Here is a tiny trained network, its code and every weight. The questions are about switching its units off for an input and a target symbol, where a switched-off unit gives its printed mean instead of its output.

import numpy as np


def w(rows, s, z=0):
    codes = np.array(rows[::2]) - 128.0
    scale = np.full(codes.shape[1], s)
    scale[-1] = z or s
    return codes * scale


def f(y):
    return y / 2 * (1 + np.tanh(0.7978845608 * (y + 0.044715 * y**3)))


def softmax(a):
    e = np.exp(a - a.max(-1, keepdims=True))
    return e / e.sum(-1, keepdims=True)


def log_softmax(a):
    a = a - a.max(-1, keepdims=True)
    return a - np.log(np.exp(a).sum(-1, keepdims=True))


def net(x, mask):
    ids = ['ΔΘΞΣΦΩγεημτψ'.index(c) for c in x.split()]
    T = len(ids)
    res = E[ids] + P[:T]
    u = 0
    for l in range(3):
        r = res
        for j in range(2):
            rows = slice(2 * j, 2 * j + 2)
            q, k, v = (r @ M[l][rows].T for M in (Q, K, V))
            z = softmax(np.where(np.tri(T) > 0, q @ k.T / 2**0.5, -1e9)) @ v
            o = O[l][rows]
            res = res + np.where(mask[u + j], z, o[:, -1]) @ o[:, :-1]
        u += 2
        y = f(res @ A[l][:, :-1].T + A[l][:, -1])
        res = res + np.where(mask[u : u + 4], y, B[l][:, -1]) @ B[l][:, :-1]
        u += 4
    return log_softmax(res[-1] @ U[:, :-1].T + U[:, -1])


Q, K, V, O, A, B = {}, {}, {}, {}, {}, {}
E = w([
[4,169,26,209],'Δ',
[152,125,163,131],'Θ',
[157,100,147,119],'Ξ',
[53,154,111,145],'Σ',
[134,96,119,65],'Φ',
[138,118,141,129],'Ω',
[162,96,153,108],'γ',
[87,118,125,29],'ε',
[104,165,153,173],'η',
[150,110,148,118],'μ',
[114,126,139,131],'τ',
[161,105,160,117],'ψ',
],0.016)
P = w([
[254,166,125,156],'0',
[92,131,173,101],'1',
[89,51,142,133],'2',
[152,166,36,83],'3',
[80,160,166,110],'4',
[70,58,129,150],'5',
[147,189,49,91],'6',
[64,165,162,114],'7',
[64,49,131,154],'8',
[149,203,82,98],'9',
[32,171,133,105],'10',
[86,33,141,164],'11',
[142,217,92,120],'12',
[57,184,168,158],'13',
],0.012)
Q[0] = w([
[1,10,127,186],'0.h1',
[52,162,147,101],'0.h1',
[73,181,221,106],'0.h2',
[162,168,142,101],'0.h2',
],0.0089)
K[0] = w([
[210,154,138,140],'0.h1',
[169,147,124,70],'0.h1',
[146,122,125,9],'0.h2',
[132,136,106,96],'0.h2',
],0.015)
V[0] = w([
[177,175,117,194],'0.h1',
[184,105,189,49],'0.h1',
[114,147,104,96],'0.h2',
[255,93,141,130],'0.h2',
],0.0077)
O[0] = w([
[144,2,74,231,200],'0.h1',
[170,139,229,67,186],'0.h1',
[115,137,148,113,187],'0.h2',
[144,72,21,157,6],'0.h2',
],0.0071,0.0025)
A[0] = w([
[130,67,254,46,150],'0.n1',
[184,45,223,107,19],'0.n2',
[127,35,171,92,2],'0.n3',
[188,155,193,235,199],'0.n4',
],0.0067,0.005)
B[0] = w([
[3,163,111,238,253],'0.n1',
[112,227,144,116,125],'0.n2',
[92,167,63,240,119],'0.n3',
[14,102,24,48,233],'0.n4',
],0.0056,0.0039)
Q[1] = w([
[104,117,132,254],'1.h1',
[141,218,20,151],'1.h1',
[29,89,41,208],'1.h2',
[46,224,126,156],'1.h2',
],0.0061)
K[1] = w([
[154,93,63,190],'1.h1',
[163,207,124,58],'1.h1',
[121,150,95,225],'1.h2',
[86,255,112,124],'1.h2',
],0.0081)
V[1] = w([
[145,132,30,75],'1.h1',
[151,118,42,162],'1.h1',
[238,90,93,67],'1.h2',
[79,170,2,184],'1.h2',
],0.0068)
O[1] = w([
[166,102,98,140,143],'1.h1',
[150,136,117,183,150],'1.h1',
[145,147,254,187,2],'1.h2',
[205,87,70,134,237],'1.h2',
],0.0084,0.0061)
A[1] = w([
[244,167,29,200,100],'1.n1',
[180,117,186,30,125],'1.n2',
[164,154,180,109,4],'1.n3',
[35,2,112,58,11],'1.n4',
],0.0071,0.0038)
B[1] = w([
[111,164,254,24,245],'1.n1',
[189,95,39,188,134],'1.n2',
[190,77,68,219,101],'1.n3',
[171,125,232,124,252],'1.n4',
],0.0066,0.0043)
Q[2] = w([
[109,253,28,38],'2.h1',
[12,41,91,65],'2.h1',
[136,235,153,60],'2.h2',
[183,222,217,174],'2.h2',
],0.0065)
K[2] = w([
[114,186,24,1],'2.h1',
[170,123,104,205],'2.h1',
[55,178,74,34],'2.h2',
[57,166,38,132],'2.h2',
],0.0082)
V[2] = w([
[218,44,169,254],'2.h1',
[106,110,228,91],'2.h1',
[108,78,60,113],'2.h2',
[117,195,21,232],'2.h2',
],0.0082)
O[2] = w([
[30,91,1,83,2],'2.h1',
[89,219,142,132,125],'2.h1',
[57,86,185,15,115],'2.h2',
[46,115,69,20,16],'2.h2',
],0.009,0.0083)
A[2] = w([
[154,233,169,125,3],'2.n1',
[2,136,134,135,99],'2.n2',
[224,191,60,78,247],'2.n3',
[202,221,128,41,54],'2.n4',
],0.0069,0.0062)
B[2] = w([
[45,59,2,77,254],'2.n1',
[93,178,128,38,146],'2.n2',
[208,182,64,82,255],'2.n3',
[17,112,7,134,247],'2.n4',
],0.0068,0.0059)
U = w([
[246,138,130,111,161],'Δ',
[119,178,68,93,175],'Θ',
[121,20,79,93,124],'Ξ',
[114,138,110,156,27],'Σ',
[135,125,154,139,148],'Φ',
[127,55,140,90,178],'Ω',
[142,109,113,157,35],'γ',
[103,173,218,133,186],'ε',
[129,118,111,156,164],'η',
[130,131,106,147,19],'μ',
[129,124,112,157,26],'τ',
[129,134,103,163,3],'ψ',
],0.011,0.0058)

Each question gives the input, a string of symbols that net reads in full, and the target symbol t.
The units are the heads (2 rows each of Q, K, V and O) and the neurons (one row each of A and B). Each row of codes is followed by its name. A weight is (code - 128) times the scale printed after its matrix; where a second scale follows, it is the last column's (O, A, B and U).
mask holds one flag per unit, layer by layer, with each layer's heads first. A switched-off unit (its flag False) gives its mean, the last column of its rows in O or B, instead of its output. The means were averaged over made-up inputs and are rounded, as every weight is.
A unit's drop is (log p(t) with every unit on - log p(t) with that unit switched off) / (log p(t) with every unit on - log p(t) with every unit switched off).
The circuit of an input: a set's keep is (log p(t) with only the set's units on - log p(t) with every unit switched off) / (log p(t) with every unit on - log p(t) with every unit switched off). Starting from the 12 units with the biggest drops (on a tie, the unit counted first), units are removed one at a time, each time the one whose removal leaves the highest keep (on an exact tie, the one counted first), for as long as the keep stays at least 0.8.
units of the circuit, in order: the units of the circuit, biggest drop first
most important unit: the unit with the biggest drop
k most important neurons: the k neurons with the biggest drops, biggest first
top k neurons in layer l: the k neurons of layer l with the biggest drops, biggest first
heads that matter: for each layer, one digit per head in row order, 1 if its drop is at least 0.15 and else 0, layers parted by /
input ε Ξ ε μ Σ, target ε: most important unit	0.h1
input Ξ η Θ η η Δ η Ω Ω Θ Σ, target Δ: 3 most important neurons	[1.n1 2.n4 2.n1]
input Δ ε η Σ η Θ η μ γ Σ, target Δ: 2 most important neurons	[1.n4 2.n3]
input η η Ξ Δ τ Φ Σ η Σ η Σ τ, target Ξ: units of the circuit, in order	[2.h1 0.h1]
input η Δ Σ η Φ η ε ψ Δ η Φ, target ε: units of the circuit, in order	[0.h2 1.n4 2.n1]
input ψ Ξ Δ η γ τ Σ Ω μ Ξ, target Θ: heads that matter	10 / 00 / 01
input ψ Δ η Δ η ψ η Ω, target Δ: heads that matter	01 / 01 / 01
input ε γ Σ Ξ ε η Σ ε γ, target ε: heads that matter	10 / 00 / 00
input Δ η η η ψ ψ Δ μ, target Δ: units of the circuit, in order	[1.n1 1.h2 2.h1]
input Φ Ξ ε, target Θ: heads that matter	11 / 01 / 10
input γ γ μ η γ Σ η η μ Δ Ξ, target Δ: heads that matter	01 / 11 / 01
input η Ξ Σ μ Θ τ Ω γ τ Θ, target Θ: heads that matter	10 / 00 / 01
input Σ μ Σ Σ ψ ε η ψ Σ ψ Ω ε Ω, target Θ: units of the circuit, in order	[0.h1 2.h2]
input γ Φ η ε η Σ η μ η ψ ε Θ η Δ, target Δ: most important unit	1.h2
input η η Ω, target Ξ: units of the circuit, in order	[2.h1 0.h1]
input τ η η Φ Σ η η Σ η ε η ε Ξ, target Θ: units of the circuit, in order	[2.h2 0.h1]
input η η η η η γ Δ μ η η Σ η ε, target Δ: top 2 neurons in layer 1	[1.n1 1.n2]
input Δ η ε η Σ Ξ μ Θ η ε Σ γ Θ, target Θ: 3 most important neurons	[2.n4 2.n1 2.n3]
input Φ ε η ε η Δ ψ Σ γ Ω ε, target ε: heads that matter	00 / 00 / 00
input η η η η Ω ε Θ Σ Θ, target Ξ: units of the circuit, in order	[0.h1 2.h1]
